Here is a tiny trained network, its code and every weight. The questions are about switching its units off for an input and a class, where a switched-off unit gives its printed mean instead of its output.

import numpy as np


def w(rows, s, z=0):
    codes = np.array(rows[::2]) - 128.0
    scale = np.full(codes.shape[1], s)
    scale[-1] = z or s
    return codes * scale


def norm(h):
    return h / np.sqrt((h * h).mean(-1, keepdims=True) + 1e-5)


def f(y):
    return y / 2 * (1 + np.tanh(0.7978845608 * (y + 0.044715 * y**3)))


def log_softmax(a):
    a = a - a.max(-1, keepdims=True)
    return a - np.log(np.exp(a).sum(-1, keepdims=True))


def net(x, mask):
    res = np.array(x, float).reshape(1, 6) / 4 @ E
    u = 0
    for l in range(4):
        y = f(norm(res) @ A[l][:, :-1].T + A[l][:, -1])
        res = res + np.where(mask[u : u + 10], y, B[l][:, -1]) @ B[l][:, :-1]
        u += 10
    return log_softmax(norm(res)[-1] @ U[:, :-1].T + U[:, -1])


A, B = {}, {}
E = w([
[5,210,118],'x0',
[168,180,159],'x1',
[123,120,125],'x2',
[119,122,123],'x3',
[99,82,254],'x4',
[129,123,130],'x5',
],0.0072)
A[0] = w([
[122,116,229,33],'0.n0',
[92,156,122,47],'0.n1',
[135,177,8,60],'0.n2',
[92,74,183,123],'0.n3',
[172,238,207,173],'0.n4',
[187,49,102,224],'0.n5',
[112,134,170,51],'0.n6',
[116,161,49,2],'0.n7',
[158,144,60,63],'0.n8',
[189,185,169,148],'0.n9',
],0.011,0.0038)
B[0] = w([
[155,164,146,202],'0.n0',
[132,148,129,130],'0.n1',
[143,186,124,248],'0.n2',
[186,254,140,205],'0.n3',
[56,53,105,250],'0.n4',
[74,177,99,254],'0.n5',
[150,131,127,129],'0.n6',
[202,106,146,163],'0.n7',
[186,181,194,164],'0.n8',
[43,32,64,185],'0.n9',
],0.0083,0.0041)
A[1] = w([
[125,152,177,24],'1.n0',
[81,72,182,69],'1.n1',
[232,25,120,253],'1.n2',
[163,156,130,101],'1.n3',
[170,71,48,123],'1.n4',
[137,181,126,129],'1.n5',
[41,202,184,98],'1.n6',
[39,39,25,18],'1.n7',
[86,64,209,19],'1.n8',
[9,4,160,96],'1.n9',
],0.011,0.0024)
B[1] = w([
[147,131,128,136],'1.n0',
[180,212,137,165],'1.n1',
[1,141,60,168],'1.n2',
[125,112,93,138],'1.n3',
[95,224,141,163],'1.n4',
[156,94,109,169],'1.n5',
[142,141,72,254],'1.n6',
[187,15,116,203],'1.n7',
[148,216,133,171],'1.n8',
[171,106,100,237],'1.n9',
],0.0078,0.0059)
A[2] = w([
[178,141,109,31],'2.n0',
[90,116,160,68],'2.n1',
[50,104,66,129],'2.n2',
[77,133,138,68],'2.n3',
[38,130,122,4],'2.n4',
[174,11,107,210],'2.n5',
[109,147,158,117],'2.n6',
[164,184,131,71],'2.n7',
[204,203,84,243],'2.n8',
[42,193,96,194],'2.n9',
],0.012,0.0033)
B[2] = w([
[158,130,124,132],'2.n0',
[138,212,14,116],'2.n1',
[44,100,188,182],'2.n2',
[41,146,111,124],'2.n3',
[82,191,140,133],'2.n4',
[85,38,139,172],'2.n5',
[72,114,142,129],'2.n6',
[232,85,149,161],'2.n7',
[113,1,134,255],'2.n8',
[123,31,132,223],'2.n9',
],0.0061,0.0097)
A[3] = w([
[147,58,142,89],'3.n0',
[90,103,245,171],'3.n1',
[178,121,134,46],'3.n2',
[127,238,185,125],'3.n3',
[160,204,193,166],'3.n4',
[102,144,24,123],'3.n5',
[185,51,202,255],'3.n6',
[146,134,204,168],'3.n7',
[94,106,231,128],'3.n8',
[169,179,20,78],'3.n9',
],0.012,0.0038)
B[3] = w([
[172,86,173,186],'3.n0',
[168,96,1,185],'3.n1',
[144,118,144,129],'3.n2',
[220,216,90,131],'3.n3',
[206,100,96,138],'3.n4',
[111,235,120,162],'3.n5',
[134,77,93,255],'3.n6',
[160,138,46,147],'3.n7',
[150,191,80,166],'3.n8',
[212,196,67,137],'3.n9',
],0.0078,0.0091)
U = w([
[146,94,82,208],'0',
[146,93,77,190],'1',
[239,193,41,115],'2',
[134,82,109,164],'3',
[112,65,92,96],'4',
[45,169,114,125],'5',
[163,136,246,50],'6',
[151,209,248,1],'7',
],0.016,0.0095)

Each question gives the input, the list of numbers given to net, and the class t.
The units are the neurons (one row each of A and B). Each row of codes is followed by its name. A weight is (code - 128) times the scale printed after its matrix; where a second scale follows, it is the last column's (A, B and U).
mask holds one flag per neuron, layer by layer. A switched-off neuron (its flag False) gives its mean, the last column of its row in B, instead of its output. The means were averaged over made-up inputs and are rounded, as every weight is.
A unit's drop is (log p(t) with every unit on - log p(t) with that unit switched off) / (log p(t) with every unit on - log p(t) with every unit switched off).
The circuit of an input: a set's keep is (log p(t) with only the set's units on - log p(t) with every unit switched off) / (log p(t) with every unit on - log p(t) with every unit switched off). Starting from the 12 units with the biggest drops (on a tie, the unit counted first), units are removed one at a time, each time the one whose removal leaves the highest keep (on an exact tie, the one counted first), for as long as the keep stays at least 0.8.
units of the circuit, in order: the units of the circuit, biggest drop first
unit that matters most: the unit with the biggest drop
top k neurons: the k neurons with the biggest drops, biggest first
top k neurons in layer l: the k neurons of layer l with the biggest drops, biggest first
drop when u is switched off: that unit's drop, to one decimal
input [-7,0,-1,-3,1,6], class 5: top 2 neurons -> (1.n2; 0.n4)
input [-3,1,-2,0,5,-4], class 2: units of the circuit, in order -> (2.n9; 0.n3)
input [8,3,5,0,-4,6], class 5: units of the circuit, in order -> (3.n6; 3.n1)
input [2,7,-5,2,-5,4], class 4: top 2 neurons in layer 0 -> (0.n4; 0.n9)
input [6,8,7,-6,-5,6], class 4: top neuron in layer 0 -> (0.n5)
input [8,-7,4,-2,4,7], class 5: units of the circuit, in order -> (2.n8; 3.n6)
input [-8,8,6,-6,8,-6], class 2: top 3 neurons -> (2.n8; 1.n6; 1.n8)
input [-8,-5,-1,-5,-6,5], class 5: top 2 neurons in layer 1 -> (1.n2; 1.n4)
input [-6,-6,5,4,6,5], class 2: top 4 neurons -> (0.n5; 0.n3; 1.n6; 0.n9)
input [-7,-6,-5,-4,3,6], class 5: top 2 neurons -> (1.n2; 0.n4)
input [-2,2,1,1,5,-2], class 2: top 3 neurons in layer 1 -> (1.n2; 1.n9; 1.n7)
input [-2,0,1,6,-7,-4], class 2: top 2 neurons in layer 0 -> (0.n2; 0.n4)
input [-8,-2,-6,-4,7,5], class 5: top 2 neurons in layer 2 -> (2.n8; 2.n1)
input [-4,5,-1,2,-3,-2], class 4: unit that matters most -> 1.n7
input [-4,-8,6,5,-8,-7], class 2: top 2 neurons -> (0.n2; 0.n4)
input [-5,-2,-5,2,7,4], class 2: top 3 neurons in layer 2 -> (2.n9; 2.n8; 2.n5)
input [-5,1,4,0,2,2], class 5: top 2 neurons in layer 0 -> (0.n2; 0.n4)
input [6,5,6,5,6,2], class 2: drop when 1.n1 is switched off -> 0.2
input [-7,0,-1,-6,1,3], class 5: drop when 0.n4 is switched off -> 0.3
input [0,-5,-7,-2,8,-7], class 2: drop when 1.n2 is switched off -> 0.0
